Here is a tiny trained network, its code and every weight. The questions are about switching its units off for an input and a target symbol, where a switched-off unit gives its printed mean instead of its output.

import numpy as np


def w(rows, s, z=0):
    codes = np.array(rows[::2]) - 128.0
    scale = np.full(codes.shape[1], s)
    scale[-1] = z or s
    return codes * scale


def f(y):
    return np.maximum(y, 0)


def softmax(a):
    e = np.exp(a - a.max(-1, keepdims=True))
    return e / e.sum(-1, keepdims=True)


def log_softmax(a):
    a = a - a.max(-1, keepdims=True)
    return a - np.log(np.exp(a).sum(-1, keepdims=True))


def net(x, mask):
    ids = ['βγδεζηθλμξπστφψω'.index(c) for c in x.split()]
    T = len(ids)
    res = E[ids] + P[:T]
    u = 0
    for l in range(2):
        r = res
        for j in range(3):
            rows = slice(2 * j, 2 * j + 2)
            q, k, v = (r @ M[l][rows].T for M in (Q, K, V))
            z = softmax(np.where(np.tri(T) > 0, q @ k.T / 2**0.5, -1e9)) @ v
            o = O[l][rows]
            res = res + np.where(mask[u + j], z, o[:, -1]) @ o[:, :-1]
        u += 3
        y = f(res @ A[l][:, :-1].T + A[l][:, -1])
        res = res + np.where(mask[u : u + 8], y, B[l][:, -1]) @ B[l][:, :-1]
        u += 8
    return log_softmax(res[-1] @ U[:, :-1].T + U[:, -1])


Q, K, V, O, A, B = {}, {}, {}, {}, {}, {}
E = w([
[83,181,120,126,137],'β',
[67,137,146,71,150],'γ',
[119,142,83,183,38],'δ',
[160,202,170,108,114],'ε',
[83,171,103,153,89],'ζ',
[151,176,61,175,78],'η',
[170,212,132,149,91],'θ',
[70,158,129,124,108],'λ',
[191,5,105,239,188],'μ',
[176,175,132,149,39],'ξ',
[131,183,206,63,149],'π',
[153,132,177,26,143],'σ',
[106,165,144,143,41],'τ',
[129,192,83,151,113],'φ',
[124,215,154,130,122],'ψ',
[115,199,128,104,145],'ω',
],0.015)
P = w([
[141,116,121,166,176],'0',
[126,128,174,41,98],'1',
[154,103,35,41,116],'2',
[153,95,77,78,122],'3',
[30,115,117,209,130],'4',
[146,188,234,160,254],'5',
],0.019)
Q[0] = w([
[98,132,68,145,49],'0.h0',
[199,86,115,24,108],'0.h0',
[248,112,93,46,162],'0.h1',
[93,105,84,41,69],'0.h1',
[134,26,123,132,168],'0.h2',
[207,115,117,117,147],'0.h2',
],0.014)
K[0] = w([
[119,153,207,179,159],'0.h0',
[163,16,128,214,212],'0.h0',
[143,70,63,169,205],'0.h1',
[149,52,254,244,172],'0.h1',
[98,42,164,143,132],'0.h2',
[189,89,89,142,213],'0.h2',
],0.01)
V[0] = w([
[145,223,168,110,170],'0.h0',
[91,126,151,132,199],'0.h0',
[152,184,103,208,81],'0.h1',
[7,154,108,159,95],'0.h1',
[182,194,108,161,138],'0.h2',
[172,101,159,143,111],'0.h2',
],0.015)
O[0] = w([
[108,162,174,47,192,255],'0.h0',
[231,165,100,49,167,105],'0.h0',
[69,185,112,182,33,197],'0.h1',
[195,247,104,252,107,44],'0.h1',
[53,95,121,77,132,221],'0.h2',
[111,64,183,201,154,94],'0.h2',
],0.011,0.0048)
A[0] = w([
[70,149,4,164,230,186],'0.n0',
[255,104,137,59,239,132],'0.n1',
[172,62,91,79,99,125],'0.n2',
[114,125,100,122,106,4],'0.n3',
[67,146,99,75,176,191],'0.n4',
[68,137,209,151,140,77],'0.n5',
[133,32,48,110,44,147],'0.n6',
[133,142,36,136,157,172],'0.n7',
],0.0083,0.0036)
B[0] = w([
[178,173,231,140,82,174],'0.n0',
[88,74,127,203,39,248],'0.n1',
[94,198,40,254,145,173],'0.n2',
[104,17,149,163,111,137],'0.n3',
[126,76,223,82,40,232],'0.n4',
[96,103,43,168,229,189],'0.n5',
[155,199,228,80,168,179],'0.n6',
[116,81,194,115,70,156],'0.n7',
],0.0065,0.016)
Q[1] = w([
[196,153,4,73,168],'1.h0',
[173,93,109,90,219],'1.h0',
[213,110,78,82,125],'1.h1',
[115,76,120,118,120],'1.h1',
[103,162,87,91,46],'1.h2',
[196,133,113,83,58],'1.h2',
],0.012)
K[1] = w([
[86,170,119,97,1],'1.h0',
[154,132,82,32,31],'1.h0',
[109,144,129,110,42],'1.h1',
[147,52,111,65,140],'1.h1',
[97,158,133,210,174],'1.h2',
[28,74,220,221,193],'1.h2',
],0.0091)
V[1] = w([
[223,182,181,87,231],'1.h0',
[147,65,219,10,124],'1.h0',
[194,115,176,193,159],'1.h1',
[122,194,174,77,135],'1.h1',
[149,66,157,118,161],'1.h2',
[58,138,12,138,214],'1.h2',
],0.011)
O[1] = w([
[125,140,8,177,94,40],'1.h0',
[79,83,108,138,70,171],'1.h0',
[174,143,74,97,74,111],'1.h1',
[123,173,53,207,127,143],'1.h1',
[121,108,135,126,128,99],'1.h2',
[141,107,103,71,202,5],'1.h2',
],0.014,0.026)
A[1] = w([
[84,69,139,135,174,239],'1.n0',
[27,91,137,115,101,109],'1.n1',
[183,112,221,82,70,75],'1.n2',
[60,254,125,155,100,86],'1.n3',
[190,81,160,176,188,253],'1.n4',
[213,151,123,122,194,123],'1.n5',
[138,170,183,90,213,103],'1.n6',
[92,138,159,192,65,92],'1.n7',
],0.0087,0.0052)
B[1] = w([
[160,208,104,147,51,176],'1.n0',
[161,199,25,61,145,245],'1.n1',
[111,131,86,241,212,246],'1.n2',
[60,72,167,124,127,212],'1.n3',
[155,157,102,68,90,153],'1.n4',
[96,93,254,30,85,147],'1.n5',
[181,81,62,188,104,186],'1.n6',
[209,86,116,41,215,254],'1.n7',
],0.0068,0.045)
U = w([
[103,117,120,183,43,209],'β',
[219,68,73,144,119,112],'γ',
[168,157,118,142,137,44],'δ',
[185,203,79,62,115,200],'ε',
[145,203,147,103,55,166],'ζ',
[74,127,91,195,173,54],'η',
[88,230,95,99,190,143],'θ',
[189,235,29,172,118,216],'λ',
[147,142,89,128,139,145],'μ',
[191,213,2,152,238,115],'ξ',
[232,128,16,97,196,13],'π',
[125,74,93,95,213,3],'σ',
[192,153,133,58,135,187],'τ',
[53,77,193,111,87,95],'φ',
[65,124,39,196,155,175],'ψ',
[134,61,154,73,69,161],'ω',
],0.0071,0.004)

Each question gives the input, a string of symbols that net reads in full, and the target symbol t.
The units are the heads (2 rows each of Q, K, V and O) and the neurons (one row each of A and B). Each row of codes is followed by its name. A weight is (code - 128) times the scale printed after its matrix; where a second scale follows, it is the last column's (O, A, B and U).
mask holds one flag per unit, layer by layer, with each layer's heads first. A switched-off unit (its flag False) gives its mean, the last column of its rows in O or B, instead of its output. The means were averaged over made-up inputs and are rounded, as every weight is.
A unit's drop is (log p(t) with every unit on - log p(t) with that unit switched off) / (log p(t) with every unit on - log p(t) with every unit switched off).
The circuit of an input: a set's keep is (log p(t) with only the set's units on - log p(t) with every unit switched off) / (log p(t) with every unit on - log p(t) with every unit switched off). Starting from the 12 units with the biggest drops (on a tie, the unit counted first), units are removed one at a time, each time the one whose removal leaves the highest keep (on an exact tie, the one counted first), for as long as the keep stays at least 0.8.
units of the circuit, in order: the units of the circuit, biggest drop first
unit that matters most: the unit with the biggest drop
top k neurons: the k neurons with the biggest drops, biggest first
top k neurons in layer l: the k neurons of layer l with the biggest drops, biggest first
which heads matter: for each layer, one digit per head in row order, 1 if its drop is at least 0.15 and else 0, layers parted by /
input δ θ σ δ β λ, target σ: units of the circuit, in order : 0.h1
input ζ θ ξ θ ψ ζ, target ξ: units of the circuit, in order : 1.h0; 0.n5
input σ ξ λ ψ, target σ: top 3 neurons in layer 1 : 1.n2; 1.n1; 1.n7
input ε δ ω β θ, target δ: which heads matter : 110 / 100
input ε ε σ λ, target ε: top 2 neurons in layer 1 : 1.n1; 1.n2
input ω ψ π δ, target ω: top 2 neurons : 1.n2; 1.n7
input ω ε π, target ω: units of the circuit, in order : 1.n2; 1.h0; 0.h0; 0.n4
input λ ψ ζ, target λ: top 2 neurons : 0.n4; 0.n1
input ψ δ β, target ψ: units of the circuit, in order : 1.h0; 0.h0
input ψ ψ π, target ψ: units of the circuit, in order : 1.h0; 0.h0
input ψ π σ η, target ψ: which heads matter : 110 / 110
input φ ζ λ λ, target φ: which heads matter : 010 / 010
input β δ σ π, target β: top 3 neurons : 1.n1; 1.n2; 1.n3
input η ψ ψ π δ ψ, target ψ: units of the circuit, in order : 1.h0; 1.n3
input δ λ τ θ π, target λ: top 2 neurons : 0.n1; 0.n4
input ψ ψ ζ, target ψ: which heads matter : 110 / 110
input ξ ε δ δ, target ξ: which heads matter : 111 / 101
input π γ ζ ψ π, target γ: top 2 neurons : 0.n1; 1.n7
input θ ε ε ω ε, target ε: unit that matters most : 1.n1
input σ θ δ ψ λ, target θ: top 3 neurons : 0.n1; 1.n1; 0.n5
input δ δ ε, target δ: top neuron : 1.n2
input τ φ ψ ψ, target τ: top 3 neurons : 1.n5; 0.n4; 1.n1
input θ η θ β, target θ: top 2 neurons in layer 1 : 1.n1; 1.n7
input ξ η τ η ψ μ, target γ: top 3 neurons : 1.n6; 1.n2; 1.n1
input ω ζ θ θ ξ δ, target θ: which heads matter : 111 / 000
